Below are the code and all the weights of a small trained network. Each question names an input and a target symbol and asks about switching units off, where a switched-off unit gives its printed mean instead of its output.

import numpy as np


def w(rows, s, z=0):
    codes = np.array(rows[::2]) - 128.0
    scale = np.full(codes.shape[1], s)
    scale[-1] = z or s
    return codes * scale


def norm(h):
    return h / np.sqrt((h * h).mean(-1, keepdims=True) + 1e-5)


def f(y):
    return y / 2 * (1 + np.tanh(0.7978845608 * (y + 0.044715 * y**3)))


def softmax(a):
    e = np.exp(a - a.max(-1, keepdims=True))
    return e / e.sum(-1, keepdims=True)


def log_softmax(a):
    a = a - a.max(-1, keepdims=True)
    return a - np.log(np.exp(a).sum(-1, keepdims=True))


def net(x, mask):
    ids = ['βδθλμξπστω'.index(c) for c in x.split()]
    T = len(ids)
    res = E[ids] + P[:T]
    u = 0
    for l in range(3):
        q, k, v = (norm(res) @ M[l].T for M in (Q, K, V))
        z = softmax(np.where(np.tri(T) > 0, q @ k.T / 2**0.5, -1e9)) @ v
        res = res + np.where(mask[u], z, O[l][:, -1]) @ O[l][:, :-1]
        u += 1
        y = f(norm(res) @ A[l][:, :-1].T + A[l][:, -1])
        res = res + np.where(mask[u : u + 12], y, B[l][:, -1]) @ B[l][:, :-1]
        u += 12
    return log_softmax(norm(res)[-1] @ U[:, :-1].T + U[:, -1])


Q, K, V, O, A, B = {}, {}, {}, {}, {}, {}
E = w([
[61,65,101,116],'β',
[162,133,70,112],'δ',
[70,62,103,56],'θ',
[102,129,136,94],'λ',
[68,77,126,140],'μ',
[253,8,94,168],'ξ',
[110,130,85,158],'π',
[85,77,250,135],'σ',
[104,79,149,104],'τ',
[171,116,89,39],'ω',
],0.017)
P = w([
[92,254,229,143],'0',
[150,85,92,108],'1',
[162,71,97,116],'2',
[169,74,97,125],'3',
[160,88,85,113],'4',
[125,109,99,83],'5',
[132,121,80,74],'6',
],0.0082)
Q[0] = w([
[255,92,68,181],'0.h0',
[92,15,105,123],'0.h0',
],0.0095)
K[0] = w([
[131,81,9,168],'0.h0',
[44,190,128,100],'0.h0',
],0.011)
V[0] = w([
[209,171,255,135],'0.h0',
[154,114,171,140],'0.h0',
],0.0089)
O[0] = w([
[177,108,166,151,3],'0.h0',
[166,80,245,253,80],'0.h0',
],0.0079,0.0057)
A[0] = w([
[100,86,84,183,143],'0.n0',
[131,70,152,120,183],'0.n1',
[93,151,112,152,71],'0.n2',
[169,156,125,82,244],'0.n3',
[164,78,132,128,103],'0.n4',
[57,130,176,62,200],'0.n5',
[120,124,102,208,182],'0.n6',
[205,125,143,76,54],'0.n7',
[137,99,178,132,2],'0.n8',
[252,114,141,109,128],'0.n9',
[191,187,26,104,125],'0.n10',
[90,135,156,148,178],'0.n11',
],0.013,0.0021)
B[0] = w([
[25,217,114,96,153],'0.n0',
[158,157,87,178,145],'0.n1',
[164,177,122,106,130],'0.n2',
[2,109,156,95,167],'0.n3',
[63,108,118,139,136],'0.n4',
[137,53,54,165,170],'0.n5',
[160,134,67,33,128],'0.n6',
[71,105,39,81,140],'0.n7',
[126,39,163,129,124],'0.n8',
[109,136,97,8,145],'0.n9',
[116,72,232,130,245],'0.n10',
[151,162,77,215,125],'0.n11',
],0.0066,0.012)
Q[1] = w([
[162,254,106,138],'1.h0',
[168,180,181,135],'1.h0',
],0.01)
K[1] = w([
[56,135,108,4],'1.h0',
[148,180,1,52],'1.h0',
],0.0079)
V[1] = w([
[1,120,184,201],'1.h0',
[164,211,217,97],'1.h0',
],0.006)
O[1] = w([
[198,159,86,140,254],'1.h0',
[98,255,211,128,36],'1.h0',
],0.0082,0.0032)
A[1] = w([
[48,150,142,164,175],'1.n0',
[132,122,53,81,133],'1.n1',
[119,146,215,108,121],'1.n2',
[63,37,151,54,147],'1.n3',
[132,163,248,80,5],'1.n4',
[106,24,73,153,22],'1.n5',
[2,43,188,173,77],'1.n6',
[98,196,96,51,249],'1.n7',
[128,99,81,184,89],'1.n8',
[37,45,215,39,97],'1.n9',
[177,193,84,186,199],'1.n10',
[82,148,232,133,51],'1.n11',
],0.0084,0.002)
B[1] = w([
[208,131,87,108,136],'1.n0',
[115,98,162,255,195],'1.n1',
[165,72,165,110,127],'1.n2',
[107,138,76,203,255],'1.n3',
[113,62,158,128,131],'1.n4',
[142,131,105,105,203],'1.n5',
[85,142,121,139,167],'1.n6',
[147,77,232,141,186],'1.n7',
[160,160,126,118,141],'1.n8',
[127,66,87,141,230],'1.n9',
[199,166,97,124,122],'1.n10',
[192,51,117,122,127],'1.n11',
],0.0072,0.01)
Q[2] = w([
[64,42,1,252],'2.h0',
[151,252,172,115],'2.h0',
],0.0072)
K[2] = w([
[199,178,192,2],'2.h0',
[79,112,88,133],'2.h0',
],0.0089)
V[2] = w([
[153,2,160,138],'2.h0',
[151,118,112,160],'2.h0',
],0.011)
O[2] = w([
[189,199,95,100,255],'2.h0',
[142,174,127,248,134],'2.h0',
],0.016,0.0084)
A[2] = w([
[129,124,192,140,219],'2.n0',
[172,134,162,144,90],'2.n1',
[83,113,117,155,106],'2.n2',
[102,95,162,93,95],'2.n3',
[168,135,131,155,4],'2.n4',
[147,139,248,88,102],'2.n5',
[118,156,159,99,153],'2.n6',
[155,53,161,169,239],'2.n7',
[177,127,77,108,193],'2.n8',
[157,193,66,125,219],'2.n9',
[156,66,167,137,228],'2.n10',
[129,111,108,183,125],'2.n11',
],0.017,0.0028)
B[2] = w([
[60,53,99,132,132],'2.n0',
[67,156,57,175,124],'2.n1',
[128,182,161,108,148],'2.n2',
[134,125,56,126,132],'2.n3',
[71,102,90,126,126],'2.n4',
[30,68,151,126,138],'2.n5',
[70,60,167,90,124],'2.n6',
[209,175,157,71,157],'2.n7',
[97,111,168,119,232],'2.n8',
[45,119,177,128,246],'2.n9',
[168,254,119,71,142],'2.n10',
[159,79,212,176,164],'2.n11',
],0.0084,0.014)
U = w([
[121,69,78,214,100],'β',
[200,78,61,108,129],'δ',
[129,145,111,15,254],'θ',
[110,168,103,225,37],'λ',
[111,4,235,119,188],'μ',
[137,70,60,197,25],'ξ',
[62,168,225,165,52],'π',
[230,122,194,159,161],'σ',
[167,85,88,221,58],'τ',
[122,171,63,193,87],'ω',
],0.011,0.0017)

Each question gives the input, a string of symbols that net reads in full, and the target symbol t.
The units are the heads (2 rows each of Q, K, V and O) and the neurons (one row each of A and B). Each row of codes is followed by its name. A weight is (code - 128) times the scale printed after its matrix; where a second scale follows, it is the last column's (O, A, B and U).
mask holds one flag per unit, layer by layer, with each layer's heads first. A switched-off unit (its flag False) gives its mean, the last column of its rows in O or B, instead of its output. The means were averaged over made-up inputs and are rounded, as every weight is.
A unit's drop is (log p(t) with every unit on - log p(t) with that unit switched off) / (log p(t) with every unit on - log p(t) with every unit switched off).
The circuit of an input: a set's keep is (log p(t) with only the set's units on - log p(t) with every unit switched off) / (log p(t) with every unit on - log p(t) with every unit switched off). Starting from the 12 units with the biggest drops (on a tie, the unit counted first), units are removed one at a time, each time the one whose removal leaves the highest keep (on an exact tie, the one counted first), for as long as the keep stays at least 0.8.
units of the circuit, in order: the units of the circuit, biggest drop first
unit that matters most: the unit with the biggest drop
top k neurons: the k neurons with the biggest drops, biggest first
k most important neurons of layer l: the k neurons of layer l with the biggest drops, biggest first
drop when u is switched off: that unit's drop, to one decimal
input σ δ π, target π: unit that matters most -> 0.h0
input θ δ ω π, target π: units of the circuit, in order -> 0.n0; 0.n5
input θ π τ μ δ σ, target σ: units of the circuit, in order -> 0.h0; 2.n7; 2.n10
input δ ω δ θ τ, target θ: units of the circuit, in order -> 2.h0; 0.n10
input δ δ ω σ, target θ: top 2 neurons -> 1.n3; 1.n1
input λ δ π λ, target σ: 2 most important neurons of layer 0 -> 0.n10; 0.n1
input μ ω β τ σ, target σ: top 2 neurons -> 0.n8; 2.n7
input σ δ μ δ δ τ, target π: 2 most important neurons of layer 2 -> 2.n9; 2.n8
input π ξ τ δ σ δ, target μ: top 3 neurons -> 0.n10; 2.n7; 0.n11
input λ ξ δ δ δ π ξ, target σ: top 4 neurons -> 0.n10; 1.n1; 2.n7; 0.n5
input δ δ δ δ δ, target θ: top 3 neurons -> 2.n11; 1.n1; 0.n3
input π π δ δ ξ ω, target μ: 2 most important neurons of layer 1 -> 1.n3; 1.n1
input δ τ λ, target θ: top 2 neurons -> 0.n10; 1.n9
input δ θ δ λ β, target θ: 2 most important neurons of layer 1 -> 1.n3; 1.n9
input λ λ π θ, target σ: unit that matters most -> 0.n10
input λ δ π θ σ δ, target σ: 2 most important neurons of layer 0 -> 0.n10; 0.n0
input δ π δ σ δ, target θ: top 2 neurons -> 2.n11; 1.n11
input λ π μ λ, target σ: 3 most important neurons of layer 0 -> 0.n10; 0.n0; 0.n1
input μ π θ π ω λ, target β: 2 most important neurons of layer 0 -> 0.n5; 0.n10
input σ π λ σ δ, target π: unit that matters most -> 0.h0
input δ σ π λ σ, target θ: 2 most important neurons of layer 0 -> 0.n5; 0.n8
input λ ξ π δ, target σ: 2 most important neurons of layer 0 -> 0.n10; 0.n5
input δ σ λ, target θ: 2 most important neurons of layer 0 -> 0.n10; 0.n9
input π δ δ λ π π π, target μ: drop when 2.n7 is switched off -> 0.2
input π δ π ω, target μ: drop when 1.n10 is switched off -> 0.1
input λ δ δ π δ ξ τ, target σ: drop when 0.n10 is switched off -> 1.1
input δ τ λ μ ω μ, target θ: drop when 2.n0 is switched off -> 0.0
input δ π ξ π β, target θ: most important neuron of layer 2 -> 2.n11
input λ δ δ θ, target σ: 4 most important neurons of layer 2 -> 2.n7; 2.n9; 2.n10; 2.n2
